Below is a small trained network, with its code and all its weights. Each question gives an input and a class and asks what happens when units are switched off, that is, made to give their printed mean instead of their output.

import numpy as np


def w(rows, s, z=0):
    codes = np.array(rows[::2]) - 128.0
    scale = np.full(codes.shape[1], s)
    scale[-1] = z or s
    return codes * scale


def f(y):
    return np.maximum(y, 0)


def log_softmax(a):
    a = a - a.max(-1, keepdims=True)
    return a - np.log(np.exp(a).sum(-1, keepdims=True))


def net(x, mask):
    res = np.array(x, float).reshape(1, 8) / 4 @ E
    y = f(res @ A[0][:, :-1].T + A[0][:, -1])
    res = res + np.where(mask, y, B[0][:, -1]) @ B[0][:, :-1]
    return log_softmax(res[-1] @ U[:, :-1].T + U[:, -1])


A, B = {}, {}
E = w([
[135,112,121,121],'x0',
[127,131,136,131],'x1',
[194,92,254,132],'x2',
[125,136,131,127],'x3',
[229,188,100,75],'x4',
[125,133,129,127],'x5',
[126,135,133,128],'x6',
[133,119,125,126],'x7',
],0.0089)
A[0] = w([
[52,74,183,199,32],'N1',
[209,121,254,182,22],'N2',
[209,188,130,77,21],'N3',
[146,120,199,109,251],'N4',
[196,164,121,113,11],'N5',
[173,140,123,46,215],'N6',
[89,87,132,188,47],'N7',
[133,137,127,146,100],'N8',
],0.0096,0.0028)
B[0] = w([
[74,143,202,22,224],'N1',
[255,252,21,157,254],'N2',
[46,62,182,38,203],'N3',
[159,135,64,216,227],'N4',
[7,127,247,62,173],'N5',
[132,54,178,123,209],'N6',
[112,200,159,34,180],'N7',
[104,162,160,168,128],'N8',
],0.0069)
U = w([
[124,118,255,40,58],'0',
[156,94,123,200,254],'1',
[173,218,5,201,65],'2',
],0.0077,0.0055)

Each question gives the input, the list of numbers given to net, and the class t.
The units are the neurons (one row each of A and B). Each row of codes is followed by its name. A weight is (code - 128) times the scale printed after its matrix; where a second scale follows, it is the last column's (A, B and U).
mask holds one flag per neuron, in row order. A switched-off neuron (its flag False) gives its mean, the last column of its row in B, instead of its output. The means were averaged over made-up inputs and are rounded, as every weight is.
A unit's drop is (log p(t) with every unit on - log p(t) with that unit switched off) / (log p(t) with every unit on - log p(t) with every unit switched off).
The circuit of an input: a set's keep is (log p(t) with only the set's units on - log p(t) with every unit switched off) / (log p(t) with every unit on - log p(t) with every unit switched off). Starting from all 8 units, units are removed one at a time, each time the one whose removal leaves the highest keep (on an exact tie, the one counted first), for as long as the keep stays at least 0.8.
units of the circuit, in order: the units of the circuit, biggest drop first
k most important neurons: the k neurons with the biggest drops, biggest first
drop of u: that unit's drop, to one decimal
input [7,0,7,5,1,-8,5,2], class 2: units of the circuit, in order => (N2)
input [7,1,-4,-3,-6,5,-3,5], class 0: 4 most important neurons => (N2, N1, N4, N7)
input [-2,-1,6,2,-3,8,-2,8], class 2: units of the circuit, in order => (N2, N4)
input [-4,1,4,6,2,8,0,-7], class 2: units of the circuit, in order => (N2, N1)
input [-4,6,-6,6,-7,-1,5,3], class 0: units of the circuit, in order => (N1, N2)
input [1,2,-5,2,-6,-6,-6,-8], class 0: units of the circuit, in order => (N2, N1)
input [5,-2,6,7,2,-1,-5,-4], class 2: 3 most important neurons => (N2, N4, N1)
input [-7,8,-8,-7,5,-3,-3,2], class 1: units of the circuit, in order => (N2, N6)
input [2,2,-5,-5,-7,-6,-4,-4], class 0: 2 most important neurons => (N1, N2)
input [1,-6,7,-4,5,-5,4,4], class 2: drop of N2 => 1.7
input [-8,5,0,1,-8,-5,-2,-2], class 0: drop of N1 => 0.4
input [-4,-7,-4,1,8,2,-7,-1], class 0: drop of N7 => 0.0
